Below is a small trained network, with its code and all its weights. Each question gives an input and a class and asks what happens when units are switched off, that is, made to give their printed mean instead of their output.

import numpy as np


def w(rows, s, z=0):
    codes = np.array(rows[::2]) - 128.0
    scale = np.full(codes.shape[1], s)
    scale[-1] = z or s
    return codes * scale


def norm(h):
    return h / np.sqrt((h * h).mean(-1, keepdims=True) + 1e-5)


def f(y):
    return y / 2 * (1 + np.tanh(0.7978845608 * (y + 0.044715 * y**3)))


def log_softmax(a):
    a = a - a.max(-1, keepdims=True)
    return a - np.log(np.exp(a).sum(-1, keepdims=True))


def net(x, mask):
    res = np.array(x, float).reshape(1, 3) / 4 @ E
    u = 0
    for l in range(4):
        y = f(norm(res) @ A[l][:, :-1].T + A[l][:, -1])
        res = res + np.where(mask[u : u + 9], y, B[l][:, -1]) @ B[l][:, :-1]
        u += 9
    return log_softmax(norm(res)[-1] @ U[:, :-1].T + U[:, -1])


A, B = {}, {}
E = w([
[101,249,170,102],'x0',
[109,43,209,48],'x1',
[210,120,221,182],'x2',
],0.00018)
A[0] = w([
[132,132,145,112,99],'L0N1',
[190,143,217,180,118],'L0N2',
[122,253,189,57,53],'L0N3',
[34,155,80,100,225],'L0N4',
[147,124,89,175,194],'L0N5',
[148,154,145,91,77],'L0N6',
[108,193,81,183,224],'L0N7',
[126,197,120,186,255],'L0N8',
[155,98,180,179,242],'L0N9',
],0.0021,0.00045)
B[0] = w([
[99,155,98,105,115],'L0N1',
[156,207,102,38,215],'L0N2',
[58,116,39,252,198],'L0N3',
[199,228,108,81,218],'L0N4',
[164,74,161,185,185],'L0N5',
[71,136,68,127,111],'L0N6',
[255,46,90,122,241],'L0N7',
[226,82,34,127,255],'L0N8',
[144,225,154,136,220],'L0N9',
],0.0011,0.00049)
A[1] = w([
[136,164,162,117,155],'L1N1',
[113,121,72,108,86],'L1N2',
[178,41,186,164,164],'L1N3',
[83,83,140,31,254],'L1N4',
[170,81,203,152,216],'L1N5',
[111,125,78,77,117],'L1N6',
[134,8,166,154,195],'L1N7',
[134,113,126,210,49],'L1N8',
[137,118,164,97,233],'L1N9',
],0.0012,0.00064)
B[1] = w([
[130,151,67,138,168],'L1N1',
[167,114,212,77,96],'L1N2',
[65,204,31,183,194],'L1N3',
[223,105,69,184,250],'L1N4',
[102,204,27,218,247],'L1N5',
[209,105,172,80,129],'L1N6',
[114,144,125,254,184],'L1N7',
[30,174,199,92,46],'L1N8',
[171,162,17,193,251],'L1N9',
],0.00066,0.00029)
A[2] = w([
[15,114,191,89,90],'L2N1',
[31,107,216,65,68],'L2N2',
[136,114,90,58,102],'L2N3',
[110,137,121,166,156],'L2N4',
[142,150,103,113,232],'L2N5',
[88,111,179,95,3],'L2N6',
[8,114,181,101,110],'L2N7',
[140,72,136,186,155],'L2N8',
[127,128,128,130,127],'L2N9',
],0.0016,0.00052)
B[2] = w([
[231,120,2,185,10],'L2N1',
[224,125,8,161,1],'L2N2',
[143,130,176,118,130],'L2N3',
[98,102,134,154,150],'L2N4',
[118,67,216,168,227],'L2N5',
[197,183,20,90,1],'L2N6',
[234,129,22,206,19],'L2N7',
[31,195,96,163,156],'L2N8',
[127,128,126,127,127],'L2N9',
],0.00078,0.0005)
A[3] = w([
[4,185,95,158,219],'L3N1',
[123,179,130,131,255],'L3N2',
[73,77,159,177,227],'L3N3',
[92,49,67,11,146],'L3N4',
[166,81,175,124,68],'L3N5',
[107,113,146,77,184],'L3N6',
[207,135,63,140,17],'L3N7',
[143,158,162,186,219],'L3N8',
[209,98,138,159,54],'L3N9',
],0.0017,0.00032)
B[3] = w([
[64,1,99,214,178],'L3N1',
[72,68,159,99,208],'L3N2',
[80,173,59,128,193],'L3N3',
[90,218,244,124,91],'L3N4',
[134,173,62,114,129],'L3N5',
[144,192,142,187,123],'L3N6',
[219,74,143,121,135],'L3N7',
[68,123,121,6,254],'L3N8',
[136,139,49,81,162],'L3N9',
],0.00097,0.00039)
U = w([
[253,102,37,118,221],'0',
[13,73,96,211,145],'1',
[126,225,250,59,9],'2',
],0.0061,0.0011)

Each question gives the input, the list of numbers given to net, and the class t.
The units are the neurons (one row each of A and B). Each row of codes is followed by its name. A weight is (code - 128) times the scale printed after its matrix; where a second scale follows, it is the last column's (A, B and U).
mask holds one flag per neuron, layer by layer. A switched-off neuron (its flag False) gives its mean, the last column of its row in B, instead of its output. The means were averaged over made-up inputs and are rounded, as every weight is.
A unit's drop is (log p(t) with every unit on - log p(t) with that unit switched off) / (log p(t) with every unit on - log p(t) with every unit switched off).
The circuit of an input: a set's keep is (log p(t) with only the set's units on - log p(t) with every unit switched off) / (log p(t) with every unit on - log p(t) with every unit switched off). Starting from the 12 units with the biggest drops (on a tie, the unit counted first), units are removed one at a time, each time the one whose removal leaves the highest keep (on an exact tie, the one counted first), for as long as the keep stays at least 0.8.
circuit, biggest first: the units of the circuit, biggest drop first
top k neurons: the k neurons with the biggest drops, biggest first
top k neurons in layer l: the k neurons of layer l with the biggest drops, biggest first
input [7,8,1], class 0: top 3 neurons	(L2N7 L2N1 L2N2)
input [5,4,-4], class 1: circuit, biggest first	(L0N3)
input [-5,-4,-6], class 2: circuit, biggest first	(L0N3 L3N4)
input [5,0,5], class 1: top 2 neurons	(L0N3 L0N4)
input [4,8,7], class 0: top 2 neurons in layer 0	(L0N7 L0N4)
input [-4,-6,7], class 2: circuit, biggest first	(L0N2 L2N1 L2N7)
input [6,1,3], class 1: top 2 neurons	(L0N3 L3N1)
input [-3,4,-7], class 2: top 3 neurons	(L0N4 L3N4 L1N4)
input [-3,0,8], class 2: top 3 neurons	(L0N2 L0N3 L0N9)
input [7,-5,2], class 1: circuit, biggest first	(L0N3 L3N1)
input [-1,4,-5], class 2: top 2 neurons	(L0N4 L0N3)
input [-4,3,5], class 2: top 4 neurons	(L0N3 L0N2 L0N9 L0N5)
input [1,7,6], class 0: top 2 neurons in layer 0	(L0N7 L0N8)
input [7,0,-5], class 1: circuit, biggest first	(L3N1)
input [-2,1,-5], class 2: top 2 neurons	(L0N4 L0N3)
input [-5,7,-8], class 2: top 4 neurons in layer 1	(L1N4 L1N8 L1N6 L1N9)
input [8,-5,4], class 1: circuit, biggest first	(L0N3 L3N1)
input [4,-1,4], class 1: top 2 neurons	(L0N3 L0N4)
input [1,7,7], class 0: top 3 neurons in layer 2	(L2N2 L2N1 L2N7)
input [6,-1,6], class 1: circuit, biggest first	(L0N3)
input [0,0,-8], class 2: top 2 neurons	(L0N4 L3N4)
input [3,6,6], class 0: top 3 neurons in layer 2	(L2N2 L2N1 L2N7)
input [7,-1,-2], class 1: top 2 neurons	(L0N3 L3N1)
input [1,5,2], class 0: top 3 neurons	(L0N7 L0N8 L0N4)
input [-6,-4,7], class 2: top 3 neurons in layer 0	(L0N3 L0N9 L0N2)
input [4,6,-5], class 0: top 2 neurons in layer 0	(L0N8 L0N2)
